Here is a tiny trained network, its code and every weight. The questions are about switching its units off for an input and a target symbol, where a switched-off unit gives its printed mean instead of its output.

import numpy as np


def w(rows, s, z=0):
    codes = np.array(rows[::2]) - 128.0
    scale = np.full(codes.shape[1], s)
    scale[-1] = z or s
    return codes * scale


def f(y):
    return y / 2 * (1 + np.tanh(0.7978845608 * (y + 0.044715 * y**3)))


def softmax(a):
    e = np.exp(a - a.max(-1, keepdims=True))
    return e / e.sum(-1, keepdims=True)


def log_softmax(a):
    a = a - a.max(-1, keepdims=True)
    return a - np.log(np.exp(a).sum(-1, keepdims=True))


def net(x, mask):
    ids = ['βγεηλξπστφ'.index(c) for c in x.split()]
    T = len(ids)
    res = E[ids] + P[:T]
    u = 0
    for l in range(2):
        q, k, v = (res @ M[l].T for M in (Q, K, V))
        z = softmax(np.where(np.tri(T) > 0, q @ k.T / 2**0.5, -1e9)) @ v
        res = res + np.where(mask[u], z, O[l][:, -1]) @ O[l][:, :-1]
        u += 1
        y = f(res @ A[l][:, :-1].T + A[l][:, -1])
        res = res + np.where(mask[u : u + 8], y, B[l][:, -1]) @ B[l][:, :-1]
        u += 8
    return log_softmax(res[-1] @ U[:, :-1].T + U[:, -1])


Q, K, V, O, A, B = {}, {}, {}, {}, {}, {}
E = w([
[138,90,136,178,46,185,164,155,53],'β',
[160,140,83,141,43,133,101,63,85],'γ',
[92,104,138,90,15,105,101,120,98],'ε',
[128,133,86,120,7,158,166,142,183],'η',
[157,204,24,152,131,177,158,125,111],'λ',
[126,207,90,117,93,118,109,207,91],'ξ',
[92,89,31,181,123,130,122,144,167],'π',
[107,133,90,173,149,108,66,164,71],'σ',
[146,107,118,88,149,173,72,156,140],'τ',
[156,115,173,161,101,110,102,150,162],'φ',
],0.013)
P = w([
[38,166,121,171,55,244,50,78,62],'0',
[44,181,117,141,67,217,59,100,112],'1',
[66,180,99,148,74,206,56,118,127],'2',
[85,169,89,147,74,187,75,141,124],'3',
[105,155,81,143,82,174,75,142,124],'4',
[120,139,87,140,89,153,91,153,120],'5',
[143,123,82,138,95,139,98,159,117],'6',
[155,116,81,125,108,123,104,169,124],'7',
[174,101,87,124,111,99,111,166,117],'8',
[188,88,81,123,123,84,119,180,122],'9',
[203,68,78,122,131,75,131,189,118],'10',
[220,52,81,123,140,58,144,203,120],'11',
[235,46,79,116,139,42,148,196,112],'12',
[254,37,71,116,152,29,159,207,118],'13',
],0.0066)
Q[0] = w([
[72,151,199,96,250,132,161,87,177],'0.h0',
[146,145,60,157,105,144,71,190,117],'0.h0',
],0.018)
K[0] = w([
[4,158,148,136,84,184,98,90,120],'0.h0',
[208,91,155,117,153,98,123,147,156],'0.h0',
],0.013)
V[0] = w([
[143,67,254,179,120,59,76,138,214],'0.h0',
[101,171,117,221,59,40,198,121,116],'0.h0',
],0.007)
O[0] = w([
[165,133,224,254,100,105,33,138,224,5],'0.h0',
[35,209,115,233,69,50,216,97,121,39],'0.h0',
],0.0058,0.0022)
A[0] = w([
[225,168,97,170,115,223,93,91,137,255],'0.n0',
[142,150,127,107,2,114,181,142,173,236],'0.n1',
[211,86,116,91,118,131,130,137,138,162],'0.n2',
[114,55,197,168,76,216,122,158,95,183],'0.n3',
[132,62,152,113,39,104,40,45,127,204],'0.n4',
[116,116,96,125,177,50,85,206,103,225],'0.n5',
[160,65,92,36,127,131,205,88,64,137],'0.n6',
[132,144,121,202,75,44,162,100,83,189],'0.n7',
],0.006,0.0026)
B[0] = w([
[224,143,79,173,130,189,115,123,138,254],'0.n0',
[119,144,118,93,16,133,160,155,164,230],'0.n1',
[179,78,124,91,131,113,126,124,125,196],'0.n2',
[119,66,184,163,81,199,128,210,90,190],'0.n3',
[95,79,135,109,1,138,12,78,128,207],'0.n4',
[112,132,80,114,154,94,57,204,75,218],'0.n5',
[143,124,115,78,103,135,221,49,45,214],'0.n6',
[123,133,121,149,80,62,176,83,92,188],'0.n7',
],0.0066,0.0046)
Q[1] = w([
[91,129,206,141,171,102,210,42,169],'1.h0',
[84,184,242,111,254,129,126,124,248],'1.h0',
],0.0083)
K[1] = w([
[75,180,109,88,102,187,151,128,113],'1.h0',
[69,180,135,131,106,254,96,91,132],'1.h0',
],0.0083)
V[1] = w([
[63,16,36,172,200,125,116,111,172],'1.h0',
[150,177,138,142,254,4,40,226,30],'1.h0',
],0.0052)
O[1] = w([
[41,29,2,163,158,159,137,104,146,171],'1.h0',
[44,233,155,126,116,233,108,95,120,254],'1.h0',
],0.0071,0.0017)
A[1] = w([
[33,68,181,54,74,118,109,146,127,126],'1.n0',
[33,195,92,188,75,62,223,101,97,223],'1.n1',
[172,138,150,226,104,150,37,154,195,250],'1.n2',
[199,168,100,197,163,170,168,121,142,145],'1.n3',
[119,123,124,129,96,128,76,78,128,77],'1.n4',
[196,90,126,87,79,107,198,150,201,146],'1.n5',
[142,205,187,101,100,152,138,110,107,230],'1.n6',
[1,196,125,175,126,189,108,93,136,148],'1.n7',
],0.0076,0.0021)
B[1] = w([
[97,85,165,98,254,63,151,162,148,172],'1.n0',
[74,171,145,215,127,68,147,124,141,254],'1.n1',
[181,140,128,195,228,97,114,150,145,240],'1.n2',
[152,101,164,113,208,57,165,133,125,142],'1.n3',
[145,100,130,130,133,82,93,102,129,165],'1.n4',
[140,158,178,79,159,185,161,83,191,206],'1.n5',
[175,162,138,68,123,115,79,221,84,174],'1.n6',
[121,128,225,109,186,193,108,46,160,201],'1.n7',
],0.0072,0.0073)
U = w([
[127,56,212,212,93,190,204,172,40,29],'β',
[179,129,136,153,39,97,81,2,76,5],'γ',
[92,68,202,77,135,37,116,98,106,131],'ε',
[132,144,172,96,69,154,170,113,243,127],'η',
[193,155,135,105,229,98,232,58,106,105],'λ',
[112,234,124,89,77,87,115,225,86,105],'ξ',
[34,81,23,198,111,93,157,150,172,143],'π',
[49,163,181,172,173,168,116,56,126,169],'σ',
[168,72,85,32,157,209,83,155,103,218],'τ',
[181,135,175,198,160,91,85,160,186,147],'φ',
],0.0058,0.0033)

Each question gives the input, a string of symbols that net reads in full, and the target symbol t.
The units are the heads (2 rows each of Q, K, V and O) and the neurons (one row each of A and B). Each row of codes is followed by its name. A weight is (code - 128) times the scale printed after its matrix; where a second scale follows, it is the last column's (O, A, B and U).
mask holds one flag per unit, layer by layer, with each layer's heads first. A switched-off unit (its flag False) gives its mean, the last column of its rows in O or B, instead of its output. The means were averaged over made-up inputs and are rounded, as every weight is.
A unit's drop is (log p(t) with every unit on - log p(t) with that unit switched off) / (log p(t) with every unit on - log p(t) with every unit switched off).
The circuit of an input: a set's keep is (log p(t) with only the set's units on - log p(t) with every unit switched off) / (log p(t) with every unit on - log p(t) with every unit switched off). Starting from the 12 units with the biggest drops (on a tie, the unit counted first), units are removed one at a time, each time the one whose removal leaves the highest keep (on an exact tie, the one counted first), for as long as the keep stays at least 0.8.
circuit, biggest first: the units of the circuit, biggest drop first
k most important neurons: the k neurons with the biggest drops, biggest first
k most important neurons of layer l: the k neurons of layer l with the biggest drops, biggest first
input τ λ λ γ λ σ ξ φ ξ λ, target φ: 2 most important neurons of layer 0 -> 0.n6, 0.n0
input γ γ β ξ ε ε γ π γ, target π: circuit, biggest first -> 1.h0, 0.h0, 0.n4, 1.n7
input π τ φ γ π λ ξ ε, target ξ: 3 most important neurons of layer 1 -> 1.n6, 1.n7, 1.n1
input π π τ γ β λ ξ τ β, target τ: circuit, biggest first -> 0.h0, 1.n1
input π β ξ π σ β σ λ, target σ: 3 most important neurons -> 1.n7, 1.n1, 0.n5
input ξ γ φ η η λ ξ ξ σ β λ τ ε, target τ: circuit, biggest first -> 0.h0, 1.n1
input γ τ γ σ ξ γ φ λ λ σ η, target σ: 2 most important neurons -> 1.n7, 0.n5
input β τ τ λ, target τ: circuit, biggest first -> 0.h0
input λ π γ ξ τ β σ σ τ β σ ξ, target σ: 3 most important neurons -> 1.n7, 0.n5, 0.n1
input ε β η, target η: 2 most important neurons -> 1.n5, 0.n1
input ξ β τ σ η λ γ π σ ε, target σ: 2 most important neurons -> 1.n7, 0.n5
input η τ τ φ ε η ε ξ γ, target ξ: 2 most important neurons -> 1.n6, 0.n4
input τ τ σ τ π σ ξ ξ τ τ γ ξ π β, target π: circuit, biggest first -> 1.h0, 0.h0, 1.n7
input φ ξ τ, target φ: 2 most important neurons of layer 1 -> 1.n2, 1.n6
input γ φ ξ σ φ τ γ ξ β, target ξ: 2 most important neurons -> 1.n6, 0.n4
input ξ τ λ φ ε, target ε: 4 most important neurons -> 1.n0, 0.n4, 0.n0, 1.n4
input ε φ γ σ τ γ φ ε σ β, target σ: circuit, biggest first -> 1.h0, 1.n7, 0.n5, 0.n1
input π τ β σ η γ ε ξ γ η σ φ σ, target φ: circuit, biggest first -> 0.h0
input ε ξ λ γ η τ λ π ξ ξ ξ σ ξ η, target σ: 3 most important neurons -> 0.n5, 1.n7, 1.n1
input λ ξ γ λ π π η, target π: circuit, biggest first -> 1.h0, 0.h0
input η ξ ξ γ σ σ γ τ ε, target τ: 2 most important neurons -> 1.n1, 0.n7
input γ η ε η φ η ξ φ ξ, target φ: most important neuron of layer 1 -> 1.n2
input π ξ β φ ξ φ λ, target φ: circuit, biggest first -> 0.h0, 0.n6, 1.n2
input λ β σ λ π λ, target π: 3 most important neurons of layer 1 -> 1.n1, 1.n5, 1.n2
input ξ β τ β π γ γ φ π ξ γ π γ, target π: 2 most important neurons -> 1.n1, 1.n7
input ξ π ε γ ξ τ η π γ σ γ, target σ: 3 most important neurons of layer 0 -> 0.n5, 0.n1, 0.n4
input η φ γ φ ξ γ, target φ: 2 most important neurons of layer 1 -> 1.n2, 1.n6
